In the rows, 128 means zero.
Each name stands for a flat space through zero: a line, a plane or more. A row that begins with a name and a colon came from that space; any other row is followed by the name of the space it lies nearest, among the names in its block.
dc-fd: [146 126 152 143 169 152 100 153 146  99 150 122  81 162 103 115 176 147
 117  35]
gh-sr: [173 165 133 170 129  98 152 168 137 107 106 142 142 130 110 163 124 126
 126 113]
jq-gp: [ 87  62 103 126 117 121 107  98 162 140 192 162  74 124 165 127 127 110
 154 113]
gh-sr: [116 107 124  93 141 154  98 103 116 113 131 101 106 157 136 113 109 139
 127 132]
dc-fd: [180  32 140 119 155 130 144 179 140 138 166 125 130 179 120 106 137  85
 107 120]
jq-gp: [118 153 126 126 145 127 111 128 119 110 136 130  97 138 132 129 130 141
 147  67]
tb-hj: [116  71 131 130 120 150 138 132 148 175 167 110 116 149 143 103 177 115
 110 116]
dc-fd: [116 109  90 144 110  99  96 120 141  99 139 207  99  86 121 136  80 136
 127 164]
gh-sr: [124 136 123 115 131 130 124 133 121 154 141 135  96 130 122 130 106 120
 106 109]
jq-gp: [124 144 117  88 149 153  95 123 101 122 137 107  54 153 105 127  85 139
  91 108]
gh-sr: [116 125 121 143 123 115 175 168 117 162 189 132  82  91 104 124 195  95
 120  92]
dc-fd: [ 98 137 114 185  80 174 106 120 149 152 107 103 124 125 124  95 211 203
  65 150]
dc-fd: [110 181 126 144 111 159  87  95 137 125  81 109 124 141 133 130 122 190
  99 128]
tb-hj: [182  97 146 135 154 109 115 147 176 135 131 165 125 179 139 161  62  98
 122  89]
tb-hj: [159 130 117 150 120 117 156 156 145 135 158 112  63 140 102 177 121 102
  88 134]
dc-fd: [127  79 128  97 154 135  70  83 147  55 127 151 120 139 136 128  75 135
 160 159]
jq-gp: [161 112 149 111 145 122 159 162 124 165 138 131 143 134 109 127 116  85
 106 124]
tb-hj: [140 134 155 172 111 115 155 103 195 118 125 129 152 100 129 185 155 109
 145 167]
dc-fd: [129  97 144 107 151 143 114 111 135  99 136 111 133 145 132 119 136 123
 151 127]
tb-hj: [140 108 129 141 123 111 134 142 124 120 104 155 197 123 143 105 131 132
 151 146]
dc-fd: [113 147 163 129 139 172 139 115 123 121 119  47 151 149 131 105 224 153
 142  99]
gh-sr: [177 134 160 119 178 137 119 145 144  87 135 103  91 173  99 158 115 114
 122  78]
jq-gp: [140 122 186  96 158 146 138 100 151 137 112 107 187 129 128 131 132  98
 149 137]
jq-gp: [ 96  91 108 137  95 141 150 121 141 178 176 106  86 120 139 124 174 114
 104 148]
jq-gp: [144  35 164 126 146 133 135 109 192 129 161 129 162 153 156 131 153  84
 162 136]
jq-gp: [164 115 106 112 141  96 116 168 126 151 151 206  68 119  91 149  25  91
  74 124]
gh-sr: [129 152 149 127 137 130 122 132 152 187 135 160 111 124 121 138 105 113
  98  75]
dc-fd: [147 131  92 184  99 112 113 175 127 133 106 177 130 132 120 111 123 170
  82 127]
tb-hj: [147 115  63 135  91 111 161 182  62 148 118  78 124 191 159 114 108 141
 105 150]
dc-fd: [107 152 127 121 122 127 124  92 125  95 118 119 129  99 128 145 126 135
 155 162]
gh-sr: [119  95 106 100 119 127 117  96 120  95 133 121 114 119 130 137  87 120
 135 206]
tb-hj: [128 142 117  79 147 130 100 125  73 101  96 139 146 127 118 100  66 142
 132 147]
tb-hj: [130 153 128 136 108 141 143 119 126 135 107  88 133 128 121 144 137 139
 104 169]
gh-sr: [172 133 159  98 172 108 122 123 140  92 110 141 151 151 127 165  54  93
 162 116]
jq-gp: [158 156 166 100 167 129 130 138 118 123 104 127 157 136 108 132  99 111
 132 101]
gh-sr: [101 154 120 152  84 127 166 155 101 200 111 154 182  58 109  85 182 139
  88 166]
jq-gp: [117 123 108  66 143 177 114 135  64 144 149  47  49 180 109  96 119 138
  74 119]
tb-hj: [134  67 145 147 130 120 123 114 192 157 148 145 156 175 189 136 132 107
 164  84]
tb-hj: [158  87 167  78 169 155 109 121 151 129 146 150 103 108  63 130  84  86
  72 175]
dc-fd: [114  97 131 135 136 130 129 135 136 119 165 141 112 111 121 108 177 121
 143 106]
jq-gp: [118 113 127 133 134 134 124 122 111  85 114  91 172 159 165  98 178 156
 186 108]
tb-hj: [118 181 151 120 140 155 109 100 145 132 123 106  82 123 104 155 125 140
 101 104]
gh-sr: [113 164  66 147  90 104 140 165  62 137 109 123 124 138 150 107 120 165
 125 120]
gh-sr: [162 159 106 117 123  92 157 163  73 104  92 136 160 111 106 140  71 116
 126 184]
[133 120 129 122 106 158 127 116 122 122  98 115 149  87  78 115 131 144
  64 252]
gh-sr
[154  81 145 120 140 152 138 127 164 127 168  93  73 145  95 155 139  95
  84 162]
dc-fd
[154 164 135 202 109 125 169 200 132 149 126 138 131  92  72 119 224 147
  71 110]
tb-hj
[100  93 136 156 106 137 149 123 150 152 149 125 161 103 144  99 217 128
 144 135]
tb-hj
[109 153 137 124 141 129 119 116 107  95 109 119 162 124 145 107 156 151
 180  95]
dc-fd
[128 120 158  78 152 166  77  80 172 172 133 147  77 139 107 148  42 111
  65 135]
gh-sr
[111 118  87  91  99 116 178 172  44 204 141 121 140 107 125  81 118 101
  95 168]
jq-gp
[ 91 100 173  99 168 156  99  87 174 127 190 167  75  68  90 119 167  98
 134  96]
tb-hj
[116 132 138 102 131 129 139  97 124 119 129 105 137 115 134 144 118 109
 154 159]
dc-fd
[142  48  96 126 118 115 159 165 126 152 195 120  74 153 132 128 135  83
 109 140]
tb-hj
[129 129 109 133 113 119 114 112 135 115 113 138 124 132 140 147  86 138
 126 161]
gh-sr
[175  88 153 123 163 127 138 163 138 116 140 117 141 175 124 124 134 102
 134  93]
jq-gp
[133 140 132 104 143 137  84 101 145 131 115 145  98 153 132 148  50 134
 110 113]
dc-fd
[120  99 115  99 131 118 108 112 111 110 116 154 159 126 147 108  82 126
 155 159]
jq-gp
[ 98  55 104 129 120 134 102 100 170 133 196 143  53 143 155 133 132 115
 133 116]
jq-gp
[191 171 108 139 128 105 143 185  93 109  88 127 120 149  88 157  63 133
  77 154]
tb-hj

Rows lie near named flat spaces through zero. A row that begins with a name and a colon came from that space; any other row is followed by the name of its block's space that it lies nearest.
jl-br: [120 126 181 100 120 138 118 100 142 100 149 116 138  70 113 114 141 133
 128 143]
ph-bt: [ 77  65 145 105 118 145 111 106 141 137 171 144  52  99 140 161  78 106
 152 148]
jn-bh: [140 137  50 132 101 118 163 180  86 172 142 134  97 184 129 106  83 112
 129 119]
jl-br: [126 156 124 128 171 147 120 134 117 151 126  94  94  99 135 134 114 167
 106 129]
jn-bh: [135 139  90 119 126 148 135 149 103 158 137 135 131 123 129 115  73 130
 134 128]
cp-nj: [123  79 144 137  88 133 112 115 154 129 141 157 130 122 141 141  95 116
 163 138]
cp-nj: [100 139 112  99 200 150 129 115 111 138 117  96  55 100 125 159 135 135
 124 130]
jn-bh: [136 144 106 139 120 151 129 144 117 154 144 129 146 122 127 113  67 148
 126 125]
cp-nj: [149 155 120 126 152 123 123 138 113 122  93 154 198 141 137 116 152 119
 102 118]
ph-bt: [114 166  63 112 168 121 119 159 106 125 136 139 127 160 141 138 117 125
 142 125]
cp-nj: [159 181 134 127 141 134 122 121 135  87 102 134 245 117 108 102 156 141
 134 119]
jn-bh: [123 132 160 163 122 149 127 112 147 134 139 113 148 117 114 126  99 159
 106 119]
ph-bt: [177 119 164 172 106 136 141 117 140 152  81 107 153 117 122 116 144 156
 108 118]
ph-bt: [ 49  93 142  82 127 164 139  98 106 115 187 195 158 122 101 125  54  51
  93 124]
jn-bh: [125 122 123 113 126 149 133 120 122 132 132 133 135 109 117 124 101 120
 140 130]
nl-cj: [136 123 132 123 155 144 125 126 113 155 101 130 119 106 141 134 121 131
 105 128]
jl-br: [ 65 104 138 130 127 131 110  89 175  70 173 145 133 147 107 169 116 109
 181 128]
cp-nj: [119 114 127 132  94 109 134 143 129 134 161 121  86 145 132 122 122 125
 129 134]
jn-bh: [ 96  74 208 132 107 142 177  62 142 111 125 107  99 117  68 131 166  89
  85 114]
jl-br: [ 84 139  74 161 168 147 104 135 143 133 151 149 133 173 140 174  58 143
 154 114]
ph-bt: [103  89 181 126 108 119 143  91 152 107 141 100  70 116 104 141 168 116
 125 132]
nl-cj: [165 169 122 139 137 147 143 144 108 160 112  91 138 103 118  99 113 170
 102 122]
nl-cj: [106  92 139 110 148 136 137  91 135 109 104 140 114 127 113 157 155  89
 144 124]
ph-bt: [112 184  83 130 132 118 124 157 119 100 166 152 200 174 119 108 103 126
 129 116]
jn-bh: [104  91 157 160  99 134 155  85 164 104 135 116 121 152  83 146 136 113
 147 113]
cp-nj: [ 85 163 111  91 172 139 120 113 134  86 164 100 104 108 103 144 132 137
 162 134]
cp-nj: [158 168 143 147 105 132 139 122 142 100 125 110 207 124  94  94 141 152
 134 118]
jl-br: [140 136 177  94 158 186 152  81 118 142 108  57  89  19  81 114 129 160
 117 135]
nl-cj: [ 91  83 131  95 154 128 132 114 105 136 117 172  98 138 142 152 135  65
  96 128]
ph-bt: [186 142 101 153 144 130 116 153 122 171  71 112 125 121 161 132 131 169
 141 128]
nl-cj: [108  86 127 125 101  91 120 147 118 130 141 194 132 181 164 132 133  71
  99 130]
ph-bt: [163 137 129 110 131 116 115 140 123 131 103 117 122 101 149 120 162 141
 141 142]
nl-cj: [ 89 112 135 112 177 138  29 124 171 118 160 148  87  73 202 192  86 171
 186 165]
ph-bt: [141 121 143 143  78  99  86 143 175 112 171 101  88 109 158 133 128 179
 195 158]
jl-br: [130 140 116 118 130 134 130 132 117 122 127 150 172 132 123 116 116 114
 124 124]
jl-br: [167  87 104 166  76 114 142 151 126 170  98 153 128 171 149 125 109 115
 141 122]
nl-cj: [160 120 144 170  90 116 132 150 123 163 118 142 156 149 148 104 115 139
  82 121]
jn-bh: [ 94  83 148 121 139 187 122  52 175  92 123 134 149  84  84 174  88 115
 213 127]
nl-cj: [112 133 132 129 110 128 150 145 101 152 164 130 115 141 120 100  98 118
  68 122]
nl-cj: [150 148 158 162 129 166 136 117 135 160 125  76 125  82 109 113  92 190
 104 122]
cp-nj: [122  82 133 141 112 132 124 124 132 153 123 154 110 136 147 145 100 111
 127 129]
jn-bh: [138 147 173 167  96 120 142 139 126 145 151 107 146 134 119  90 124 157
  52 118]
jl-br: [182 153  92 113 141 145 176 147  70 172  67 120 151 124 110  90 135 114
  93 112]
cp-nj: [175 132 124  80 189 111  87 149  96 147  47 159 136  87 200 137 192 118
 110 149]
jl-br: [ 92 106 110 173 112  91  85 149 168 116 169 160 109 196 174 170 108 136
 155 131]
[ 82 112 133 127 117 113 112 108 162  74 166 157 149 160 119 152 133 101
 164 128]
jl-br
[129 142 120 120 138 134 131 124 129 119 128 112 126 118 116 128 133 136
 144 129]
nl-cj
[145 137 102  99 169 132 129 115 124 109  77 123 134 116 123 146 173 116
 172 129]
nl-cj
[ 55  38 150  90 141 120 143  97 105 129 129 205  83 164 138 165 139  15
  75 124]
nl-cj
[125 117 109 131 112 114 144 132 128 123 129 130 112 159 120 132 139 109
 144 124]
jn-bh
[110 107 154 187 105 139 178 111 130 159 137  96  92 166  88 127 109 134
  67  99]
jn-bh
[130 170 116 102 136 101 124 151 117 103 147 110 121 129 130 109 167 136
 127 137]
cp-nj
[151 117 142 127 103 117 134 134 123 137 117 128 127 122 134 112 144 124
 119 133]
jl-br
[159 114 154 157 111 144 180 111 111 159  81 113 146 135  93 105 142 117
  76 104]
nl-cj
[123 114  96 134 111 110 138 131 139 112 129 134 114 171 121 143 140 108
 173 124]
jn-bh
[100 131  77 113 186 150 143 132  91 153 109 150 113 153 127 151 100  96
 106 111]
ph-bt
[154  97  98 153  99 129 155 135 121 157  95 143 130 166 124 130 113 107
 146 115]
jl-br
[ 84 119 181 137  98 123 163  89 146  81 167 122 151 152  68 114 154  97
  92 111]
ph-bt
[158 138  90  96 184 154 134 142  74 173  61 158 152 109 150 125 119 105
  98 122]
ph-bt
[116 101 146 161 138 155 113 109 158 159 135  84  48  95 135 166  88 180
 150 134]
jl-br
[119 118 153 129 134 111 131 117 142 121 130  85  55 119 126 144 174 143
 128 135]
jl-br
[161 160  81 125 147 156 144 154  83 169  95 150 187 130 129 101  83 125
 103 113]
jl-br
[114 107 160 141 120 148 157 113 113 158 134 122 111 122 108 117 103 118
  66 116]
nl-cj
[171  99 153 166 103 129 163 107 133 142  62 129 165 147 108 121 164 113
 110 107]
nl-cj
[110 113 156 146 113 163  76 117 163 134 173 153 163  83 153 139  36 165
 150 143]
jl-br
[134 144 134 110 145 154  74 112 160  95 132 147 195  71 143 139  99 156
 193 147]
jn-bh
[ 84 102 140 163 109 159 146 104 138 136 163 155 158 156  98 134  55 109
 101 106]
ph-bt
[104 149 105  83 184 146 111 139  98 143 141 126  88  92 146 137 104 131
 115 140]
nl-cj
[ 97 122 116 129 134 128 127 114 143 100 143 142 138 154 114 148 124 109
 153 121]
jl-br
[109 100 140  87 153 126 135 110 116 126 115 119  60 104 129 147 165  99
 126 139]
ph-bt

Rows lie near named flat spaces through zero. A row that begins with a name and a colon came from that space; any other row is followed by the name of its block's space that it lies nearest.
qc_gf: [137  98  79 115 139 113 199 178 138 156  35 123 163  28 130  64 125 176
 126 186]
mj_jh: [116  78  97 178 120 104  98 100  97 189 165 132 166 156 190 114 122 115
 144 123]
pq_zc: [ 74 155 139 117 133 110  76  50 188 142 150 136 110 172 146 152 143 116
 126  93]
qc_gf: [123 178 142 113 142 146 144 103 125 125 172 112 130 145  95 133 152 140
 148 121]
zm_tn: [135 128 169 108 128 118 140 112 252 122 120 154 100  99 148 145 162  80
 125 142]
mj_jh: [147 134  85 126  96 121 118 165 184 116 116  66  90 134 151 139  93 127
 126 135]
mj_jh: [166 121 118 171  90 100 144 165 169 125 124  73  98 134 130 124 118  97
 116 146]
zm_tn: [ 79  58 140 150 102 122  42 135 151 147 117 163 106 118 149 127 109  84
 103 128]
qc_gf: [161  90  93 155 102 139 149 155  79 130 143 116 144 159 142 139  79 114
 134 134]
mq_gb: [178 139 107 112 124 163 181 154 115 115 165 106 141 137 132 145 111 131
 159 140]
mq_gb: [113 122 116 155 104 136 136 132 157 167 176  91 127 125 106 108 133 105
 148 156]
zm_tn: [ 71 126 147 132 155 147  94  93  81 179 181 155 165 111 111  94 170 144
 153 130]
zm_tn: [132 140 135 136 127 119 161 122 142 131 121 120 130 122 104 118 141 124
 125 139]
pq_zc: [133 113 162 142 112 121 105 107 175 119 153 149 104 159 146 162 131  71
 120 115]
zm_tn: [100 124 126 151 135 137  93 120  35 148 161 129 151 149 107 110 128 149
 133 114]
zm_tn: [105 122 160 131 128 127 131 118 178 146 134 145 122  96 106 113 160 101
 127 148]
pq_zc: [171  83 136 152 140  98 166 129 116 143 100 171 165 108 180 118 143 113
 125 139]
qc_gf: [142 141 159 129 152 117 160  97 107 122 124 163 150 133 123 131 158 128
 126 119]
mq_gb: [123 112 151 158 155  67  90  61 108 144 108 180 152 162 197 136 158 124
 108  85]
zm_tn: [156 132 121  87 135 131 128 129 195 106 117 139 113 123 188 162 122 123
 137 120]
mj_jh: [ 91 102 115 140 135 123 111  75 115 174 154 157 164 149 156 123 130 123
 142 120]
pq_zc: [ 82 169  94 100 155 130 104 102 112 155 132 101 144 117 129 102 143 194
 147 118]
mj_jh: [ 87 131 105 125 110 160 124 152  98 136 134  98 123 117  60 105 101 145
 130 147]
mj_jh: [115 110 131 150 132 141 117 142  49 146 146 136 153 121 103 102 131 140
 132 134]
pq_zc: [114  92 114 136 133 106 130  69 136 156 120 174 160 159 180 144 116 111
 128 112]
mj_jh: [206 115  54 113 123 124 149 217 131 118  93  70 130  86 210 117  95 173
 147 150]
mq_gb: [111 100 134 148 114 118  81 157 116 127 106 129 109 113 124 115 118 120
 105 130]
mq_gb: [135 140 122 181 111  72 120  56 212 180 194  90 126 190 192 140 160  81
 147 114]
pq_zc: [ 93 163  93 102 123 153 130 139 101 116 113  88 117 131  68 119  96 173
 126 128]
mq_gb: [ 82 145 129 110 139 115 140  70 183 148 110 144 133 126 116 125 144 131
 126 126]
mj_jh: [104 129 168 155 122 116 119  88 134 134 148 148 122 155  97 134 147  92
 115 118]
mq_gb: [118 132 114  83 141 157 171 122 130 119 102 153 145 109 108 133 112 148
 135 138]
qc_gf: [160 138 152 136 142 136 171 117  86 121 155 147 153 143 116 135 146 121
 139 125]
mq_gb: [121 147 138 107 121 126  95 157 155  87  86 113  81 116 109 139 117 136
 100 119]
pq_zc: [158 167 149 124 155  92 121 146 151 116 101 108 114  89 154 108 181 158
 122 125]
pq_zc: [139 144 180 138 113  92 102  98 215  91 116 139  73 165 140 172 143  71
  94 101]
zm_tn: [ 88 117 139 151 135 120 113  98 104 164 144 144 149 126 110 103 149 126
 129 130]
zm_tn: [199 187  96  76 150 153 184 153 112  81 134  92 132 140 152 158 116 178
 156 116]
qc_gf: [132 128 146  84 132 167  86 211 162 100 116 121  89  46 121 115 140 140
 131 154]
mj_jh: [218 146 204 153 137  78 159 138 173  75 106 147  98 132 157 156 180  81
 100 115]
qc_gf: [120 144 115 109 126 152 130 169 157 138 140  90 116  78 105 100 140 147
 147 159]
qc_gf: [ 90 145 144  56 157 125  70 152 189  89  31 158  86  52 136 122 141 171
  95 121]
qc_gf: [156  88 190 165 125 117  98 136 120 123 156 174 123 131 153 140 157  70
 118 123]
pq_zc: [ 79 150 144 127 142 112 109  68 162 155 141 138 131 136 120 120 162 128
 130 117]
mq_gb: [ 97  89 133 148 123 135 103 151  82 148 117 146 139  97 102  95 125 128
 118 145]
[109 114  88 138 105 123 114 137 147 148 123  95 120 132 135 119  99 130
 129 137]
qc_gf
[ 83 182 158 130 147  65 169  61 178 124  40 134 117 119  62 104 170 146
  81 122]
pq_zc
[118 149  73 130 129 114 186  79 100 145 111 107 163 174 117 128  98 161
 133 118]
qc_gf
[ 88 153 131 120 132 109 110  74 165 132 118 131 116 154 121 139 134 130
 117 107]
pq_zc
[191 143 180 140 161  91  96 159 167 128 150 125 117  77 208 113 216 124
 141 129]
pq_zc
[108 132 157 144 140 105 121  74 145 150 146 154 140 143 136 128 163 109
 128 116]
zm_tn
[ 97 126  56  69 142 173  80 153  87 134 125 113 142 112 164 126  81 199
 155 119]
mj_jh
[105 151 123 116 136 136 104 120 131 137 148 111 124 126 123 121 140 148
 140 123]
pq_zc
[121 110  81  99 135 110 143 129 114 109  27 149 139 118 150 131  80 171
 100 118]
qc_gf
[102  88  89 135  98 112  69 139 151 128  89 119 101 144 164 140  74 120
 103 116]
qc_gf
[156  69 185 212 125  84 155 127 143 188 159 161 161  89 148  82 199  60
 131 169]
qc_gf
[142 103 114 129 115 150 127 149 107 125 145 131 133 138 137 140 100 117
 136 132]
pq_zc
[142 115 113 126 110 129 118 151 150 115 118 115 109 132 145 142 103 117
 123 129]
mq_gb
[ 82 158 184  95 154 158 144  89 108 109 126 181 133 119  43 130 156 130
 119 122]
mj_jh
[216 108  80 147 117 118 176 230 103 122  97  71 136  77 168  97 111 157
 138 167]
mj_jh
[101 145 130 121 123 133 115 110 143 126 135 119 114 142 103 134 125 127
 125 121]
pq_zc
[132 128 164 141 111 134 129 155 149 112 132 122  99 113  84 126 138  97
 114 143]
zm_tn
[105 150 138  98 165 140 145  86 153 164 160 151 161  98 138 110 178 147
 163 137]
zm_tn
[104 143 166 115 155 134 121  85 159 154 168 159 143 112 133 122 183 118
 149 128]
zm_tn
[122 136 130 132 119 141 117 144 148 141 163 101 117 115 115 117 140 121
 143 143]
qc_gf
[118  88 101 139  96 172 142 187 111 151 151 105 133  92  86 100  96 116
 144 176]
mq_gb
[103 112  43 109 109 130 137 112 194 172 124  91 139 130 175 125  84 143
 153 144]
mj_jh
[ 49 151  75 101 124 148 136  82  99 143 107 112 142 157  65 121  82 173
 126 119]
pq_zc
[182  95  83 107 109 159 165 169 129 108 127 125 135 136 170 160  70 120
 145 139]
mq_gb

Each name stands for a flat space through zero: a line, a plane or more. A row that begins with a name and a colon came from that space; any other row is followed by the name of the space it lies nearest, among the names in its block.
gmdj: [162 102  96  73 185 159 151 108 144 124  57 139 177 143 128 149 140  78
 113 136]
rzsj: [102 157 139 168 119 177 145 144 123 125  77 128 125 163 151 120 109  97
 121 111]
mpfl: [115 107 163 169 165 157 127 176 144 137 115 107 111 120 117 114  90 120
 153 101]
zgsc: [127 131  90 142 155 135 129  81 125 113 107 110 145 133 140 144  98 125
  95 121]
zgsc: [146 143 136 143 148  85 109 127 105 126  83 114 164 124 190 164  98 150
 136 129]
gmdj: [121 131 128 112 136 137 130 111 127 125 114 132 138 136 134 137 121 108
 109 113]
gmdj: [ 90 164 131 164  99 117 109 104 142 106 142 127 120 131 124 129 104 142
 111 122]
zgsc: [114 127 106 107 125 146 103 164 134 124 102 134 138 166 158 145  95 114
 179  83]
mpfl: [117 106 149 174 169 142 161 118  65 144  93  83 131 121 164 119 101 120
 102 142]
gmdj: [141 142 139 129  97 132 135 151  97 176 176 101  83 131 137 170 129 120
 147  67]
mpfl: [152 149 144 128 122 141 127 152 171 136 132 146 115 124 105 135 142 119
 130 104]
gmdj: [134  75 128 122 168 130 128 181 125 120  75 131 161 131 139  96 130 135
 190 183]
rzsj: [ 81 128 181 127 122 116 129 134  92 126  99 128 144 134 152 123 118 111
 127 144]
gmdj: [118 129 145 139 117 120 119 156 109 152 141 101 112 131 140 163 108 126
 165  96]
rzsj: [170 107 168 132 135  73 127 135 138 140 192 133 108  62  91  98 171 181
 117 173]
zgsc: [138 102 138  79 153 114 112 142 152 116 116 156 154 120 121 116 136 126
 142 137]
rzsj: [115 168 148 243 106 141 138 123 206 130 179  89  70  89  20 148 126 144
 119 142]
zgsc: [129 134 148 147 135 104 110 151 113 136 114 112 135 125 164 149  99 144
 153 111]
rzsj: [174  65  56 106 226 174 140 106 179 109  94 123 155 118  90 110 113 114
 114 132]
zgsc: [148 143 135 118 140 125 141 103 129 129 103 135 146 124 137 143 140 114
  92 132]
rzsj: [149 196 164 169  68  81 111 144 134 136 154 141 109 115 150 144 147 172
 128 128]
mpfl: [121 205 198 158  88 133 110 175 145 135  99 158 117 148 174 138 113 118
 126  69]
mpfl: [ 98 117 169  51  99 102 136  84 125 109 168 183 137 108  88  79 191 114
  72 178]
gmdj: [135 114 158 114 165 111 130  94 131 123 141 135 134  92 118 109 127 130
  71 127]
zgsc: [130 137 170 157 151  87 120 124 114 139 109  98 143 102 149 170 101 138
 125 127]
gmdj: [143 113 129 105 109  80 148 106  73 149 147 110 138 110 133 153 173 141
 132 187]
zgsc: [102 146  26 174  81 187 131 114 128  96 142 131 101 181 134  76 115 149
 135 132]
rzsj: [143 134 152  79  95 123 166 101  47 175 171 124 103 127 157 142 173 103
  80 103]
mpfl: [ 71 109 171 143  98  99 129 127  55 123 163 125 114 117 154  65 131 159
 120 173]
mpfl: [104  83 150 129 175 136 141 125  87 129 103 108 142 120 146 102 104 116
 116 141]
rzsj: [124 107 154 119 140 102 115 149 136 112 119 148 147 112 127  93 138 149
 145 170]
zgsc: [158 150  86 137 133 149 124 125 113 117 100 144 135 156 196 103 109 145
 107  95]
zgsc: [103 129 176 125 135 148 132 143 158 142 130 121 114 122  84 156 118  84
 130  93]
gmdj: [141 117 109 156 134 155 149 155 109 146 107 103 120 142 138 133 127 123
 158 135]
mpfl: [161 163 240 152 116 127 164 167  82 167 122 152 101 105 178  83 167 127
  73 118]
rzsj: [104 136 151 139 142  87 109 100 120 126 121  98 146 112 135 180  91 129
 122 118]
mpfl: [ 79 156 128 163 103 145 132  94 166 112 137 115 116 131  67 151 120 104
 110 137]
zgsc: [116 102 115  96 132  97 125 102 152 103 122 140 162 113  80 130 159 131
 139 206]
rzsj: [123  75 144 113 153 117 131 138 115 134 162 120 119  99 102  95 135 140
 138 150]
gmdj: [131 140  84 138 104 151 147 125 118 126 101 124 134 160 135 137 145 118
 145 155]
mpfl: [139 126 188  88 130  90 119 150  61 141 115 156 145 124 218  97 131 143
 111 112]
rzsj: [106 137 109 129 147 130 122  87 148 115  98 107 152 136 113 182  97 100
 116 116]
gmdj: [134 144  98 122 116  99 118  97 160 103 115 138 157 125 106 151 147 141
 130 176]
mpfl: [171 117 148  88 157 122 106 170 162 141 130 150 131 116 133 137 125 127
 150  78]
[150 179 135 141  90 146 166 116  96 132  87 156 134 153 174 108 174 118
  83 158]
mpfl
[132 110  84 169 147 119 111 132 130 137 150  72 114 120 119 170  82 153
 172 108]
mpfl
[142 163 179  84  80  84  99 145 149 135 182 176 112 110 126 125 162 146
 122 100]
mpfl
[103 105 123 109 141 155 135 135 114 121 101 132 140 150 136 110 119 103
 137 130]
rzsj
[124 124 124 139 134 176 157 131 134 130 112 131 118 141 109 105 140 100
 112 133]
rzsj
[130 118 150 124 104 105 146 118  75 144 175 127 106 108 137  94 163 151
 105 157]
gmdj
[133 105 148 150 133 162 137 175 119 133 154 146  91 123 135  39 133 149
 127 120]
gmdj
[121 153 146 142  98 133 148 111 142 134 146 130 111 120  87 137 160 114
 105 148]
rzsj
[141  75 170  92 161 112 139 162  77 161 133 116 130 108 149 120 137 123
 149 129]
gmdj
[139 121 117 113 142 154 138 144 124 144 103 119 132 147 138 154 121  99
 146  99]
gmdj
[128 153  96 178 139 145 135  89 117 118 113 105 125 136 154 132  93 136
  87 110]
zgsc
[ 79  93 106  73 121 125 113 122  91 125 134 119 142 155 141 144 107 105
 162 113]
rzsj
[ 90 134  86 128 117 198 129 170 129 111  44 138 150 207 164 126  99  82
 185 111]
gmdj
[171 145  99 183 150 147 128 172 102 148  71  95 132 155 208 157  84 143
 167  88]
mpfl
[137 139 152  87 160 135 118  90 165 124 144 151 128 110 113 135 112 100
  58  58]
gmdj
[185 111  88 197 148 113 173 133  90 174 108  41 125 109 119 206 146 144
 176 191]
gmdj
[156 109 137  67 143  96  85 155 177 133 171 150 127 105 105 148 125 140
 161  79]
mpfl
